Here is a tiny trained network, its code and every weight. The questions are about switching its units off for an input and a class, where a switched-off unit gives its printed mean instead of its output.

import numpy as np


def w(rows, s, z=0):
    codes = np.array(rows[::2]) - 128.0
    scale = np.full(codes.shape[1], s)
    scale[-1] = z or s
    return codes * scale


def f(y):
    return np.maximum(y, 0)


def log_softmax(a):
    a = a - a.max(-1, keepdims=True)
    return a - np.log(np.exp(a).sum(-1, keepdims=True))


def net(x, mask):
    res = np.array(x, float).reshape(1, 5) / 4 @ E
    y = f(res @ A[0][:, :-1].T + A[0][:, -1])
    res = res + np.where(mask, y, B[0][:, -1]) @ B[0][:, :-1]
    return log_softmax(res[-1] @ U[:, :-1].T + U[:, -1])


A, B = {}, {}
E = w([
[152,159,105,23,128,210,177,115,220],'x0',
[111,200,140,137,30,207,55,65,72],'x1',
[139,96,139,37,54,5,174,44,77],'x2',
[63,76,78,73,198,193,124,86,29],'x3',
[94,66,174,147,149,123,63,26,254],'x4',
],0.0083)
A[0] = w([
[100,86,150,126,180,106,41,12,220,50],'n1',
[120,130,128,166,135,104,120,118,101,61],'n2',
[125,114,108,103,88,79,162,82,117,11],'n3',
[150,144,143,146,136,124,156,105,133,82],'n4',
[95,129,114,197,170,238,73,236,154,10],'n5',
[91,92,142,189,136,58,68,164,80,39],'n6',
[214,93,165,130,96,92,121,190,172,47],'n7',
[119,137,174,123,130,123,144,135,115,76],'n8',
[151,194,76,106,84,143,199,246,44,56],'n9',
[145,113,165,106,121,154,138,131,129,87],'n10',
[93,83,130,94,152,154,103,107,108,71],'n11',
[129,173,178,52,162,163,165,136,163,48],'n12',
[152,169,107,116,135,150,171,143,126,81],'n13',
[114,73,149,140,112,144,109,106,164,42],'n14',
[105,82,86,94,184,161,135,56,68,73],'n15',
[181,227,167,187,58,107,165,144,168,54],'n16',
[96,92,106,107,198,180,153,100,44,70],'n17',
[159,162,78,46,104,180,166,117,206,62],'n18',
[128,81,145,125,230,72,199,153,151,33],'n19',
[136,77,124,64,79,68,146,121,109,38],'n20',
[182,207,123,90,134,91,162,159,53,21],'n21',
[110,87,165,212,147,77,79,137,74,99],'n22',
[115,101,133,205,125,101,91,138,80,22],'n23',
[135,140,118,111,127,131,131,119,143,86],'n24',
[154,170,146,57,129,167,143,120,163,23],'n25',
[125,129,138,100,69,162,75,137,108,36],'n26',
[139,62,118,131,233,79,212,212,156,76],'n27',
[159,175,164,178,88,92,163,132,176,2],'n28',
[102,105,145,214,127,65,92,134,75,94],'n29',
[146,138,160,41,64,29,185,48,57,71],'n30',
[189,185,193,161,58,72,147,172,200,97],'n31',
[96,93,113,82,177,179,117,129,54,65],'n32',
[121,92,114,59,88,38,140,105,131,26],'n33',
[93,93,123,135,143,145,139,115,95,52],'n34',
[77,181,102,81,125,125,146,139,164,60],'n35',
[121,102,106,123,164,162,122,107,106,54],'n36',
[105,92,147,146,126,107,115,40,198,47],'n37',
[120,198,118,206,238,198,109,211,145,42],'n38',
[162,120,91,58,135,207,167,100,196,58],'n39',
[64,79,121,115,143,169,146,120,95,53],'n40',
[102,243,140,129,51,191,58,93,81,16],'n41',
[51,107,76,90,208,139,143,91,98,72],'n42',
[117,82,163,139,141,135,105,76,176,8],'n43',
[161,74,145,107,196,96,176,166,138,40],'n44',
[173,194,67,114,146,100,161,205,67,23],'n45',
[139,79,93,85,174,74,132,185,160,45],'n46',
[120,208,151,138,39,192,83,54,79,47],'n47',
],0.011,0.0096)
B[0] = w([
[48,102,204,235,226,144,147,200,72,232],'n1',
[148,132,132,93,128,135,162,138,116,144],'n2',
[161,114,163,104,76,174,81,126,155,157],'n3',
[138,135,126,126,141,124,111,119,115,131],'n4',
[177,66,187,74,71,192,66,98,201,232],'n5',
[176,151,136,75,96,128,204,154,79,188],'n6',
[116,172,95,120,121,71,78,149,103,173],'n7',
[117,126,137,111,122,130,122,150,127,129],'n8',
[52,82,212,230,254,144,144,175,82,240],'n9',
[154,141,134,131,135,118,126,110,102,133],'n10',
[140,150,110,139,135,97,90,182,107,163],'n11',
[179,137,152,97,93,110,186,146,84,172],'n12',
[135,129,176,123,150,133,153,126,84,160],'n13',
[117,123,163,163,166,131,128,141,106,149],'n14',
[159,177,98,104,144,81,77,169,157,207],'n15',
[123,176,69,93,185,74,53,155,134,197],'n16',
[125,166,86,102,152,69,62,195,141,215],'n17',
[189,121,112,79,91,123,203,152,46,212],'n18',
[72,183,112,166,65,112,150,60,162,205],'n19',
[160,79,169,114,96,165,77,96,147,179],'n20',
[107,107,198,187,178,150,148,153,125,178],'n21',
[177,124,110,67,116,149,215,149,71,212],'n22',
[181,146,154,97,68,110,191,149,100,169],'n23',
[155,131,137,127,125,100,133,126,117,134],'n24',
[157,136,135,89,76,108,183,156,90,162],'n25',
[95,153,129,162,108,93,141,73,127,151],'n26',
[19,203,74,167,55,121,152,8,158,251],'n27',
[126,147,112,114,118,95,69,160,120,161],'n28',
[198,145,120,63,125,143,214,147,83,207],'n29',
[203,38,163,109,104,231,66,91,225,249],'n30',
[147,172,43,75,193,77,61,204,150,228],'n31',
[155,165,101,133,146,75,81,168,149,202],'n32',
[167,75,155,99,103,172,84,92,181,187],'n33',
[147,162,119,119,132,95,119,145,134,147],'n34',
[162,153,136,130,102,141,153,137,119,148],'n35',
[130,157,141,113,109,102,103,141,136,152],'n36',
[102,119,176,200,203,158,129,150,104,191],'n37',
[218,5,178,107,82,188,69,66,207,240],'n38',
[183,139,145,74,113,128,202,171,74,208],'n39',
[146,168,126,110,137,80,100,159,148,167],'n40',
[59,191,107,162,66,103,151,35,153,217],'n41',
[152,158,99,119,141,68,84,168,129,203],'n42',
[103,120,199,197,147,120,108,150,90,159],'n43',
[83,180,110,154,59,143,125,75,104,185],'n44',
[69,116,200,188,191,117,125,163,100,194],'n45',
[92,180,114,144,90,136,140,69,129,182],'n46',
[25,177,61,186,48,105,180,40,154,222],'n47',
],0.0091,0.012)
U = w([
[170,74,180,116,91,169,54,68,191,114],'0',
[72,124,209,215,190,122,136,148,103,119],'1',
[59,194,90,166,67,96,150,22,151,118],'2',
[143,185,67,104,148,51,31,174,145,117],'3',
[191,146,144,74,89,118,251,138,80,120],'4',
[114,74,12,122,219,159,158,72,166,251],'5',
[36,9,2,93,138,152,144,133,115,104],'6',
],0.0089,0.025)

Each question gives the input, the list of numbers given to net, and the class t.
The units are the neurons (one row each of A and B). Each row of codes is followed by its name. A weight is (code - 128) times the scale printed after its matrix; where a second scale follows, it is the last column's (A, B and U).
mask holds one flag per neuron, in row order. A switched-off neuron (its flag False) gives its mean, the last column of its row in B, instead of its output. The means were averaged over made-up inputs and are rounded, as every weight is.
A unit's drop is (log p(t) with every unit on - log p(t) with that unit switched off) / (log p(t) with every unit on - log p(t) with every unit switched off).
The circuit of an input: a set's keep is (log p(t) with only the set's units on - log p(t) with every unit switched off) / (log p(t) with every unit on - log p(t) with every unit switched off). Starting from the 12 units with the biggest drops (on a tie, the unit counted first), units are removed one at a time, each time the one whose removal leaves the highest keep (on an exact tie, the one counted first), for as long as the keep stays at least 0.8.
circuit, biggest first: the units of the circuit, biggest drop first
unit that matters most: the unit with the biggest drop
k most important neurons: the k neurons with the biggest drops, biggest first
drop of u: that unit's drop, to one decimal
input [8,4,-7,-7,-2], class 4: unit that matters most : n18
input [-8,2,-5,7,7], class 4: 2 most important neurons : (n22; n29)
input [-2,-8,-8,4,6], class 0: 2 most important neurons : (n38; n5)
input [-7,6,5,3,-7], class 1: 4 most important neurons : (n9; n21; n45; n18)
input [-8,0,-8,5,6], class 0: 2 most important neurons : (n38; n5)
input [-3,7,-6,0,7], class 1: 4 most important neurons : (n1; n27; n30; n37)
input [4,7,5,8,6], class 3: 2 most important neurons : (n15; n27)
input [6,7,5,-2,6], class 2: 2 most important neurons : (n47; n9)
input [-1,6,6,-5,0], class 0: 4 most important neurons : (n30; n27; n19; n33)
input [8,-2,1,-2,6], class 4: 3 most important neurons : (n18; n39; n9)
input [8,-2,-1,-8,-2], class 3: 3 most important neurons : (n31; n16; n7)
input [4,-6,6,-8,2], class 3: 2 most important neurons : (n31; n7)
input [-8,-8,-7,-1,7], class 2: 2 most important neurons : (n27; n19)
input [-6,-3,-7,5,7], class 0: circuit, biggest first : (n5)
input [3,8,-3,-8,-7], class 2: 4 most important neurons : (n41; n47; n1; n17)
input [0,-6,-6,-8,-8], class 1: 3 most important neurons : (n9; n45; n21)
input [5,8,-5,8,4], class 2: 3 most important neurons : (n47; n41; n31)
input [1,-8,-7,-7,-6], class 2: drop of n44 : 0.2
input [-6,-8,-1,-4,-8], class 1: drop of n47 : 0.5
input [3,1,5,-5,-8], class 1: drop of n9 : 0.4
input [-6,2,3,4,-4], class 4: drop of n29 : 0.1
input [8,8,-6,5,-7], class 2: circuit, biggest first : (n41)
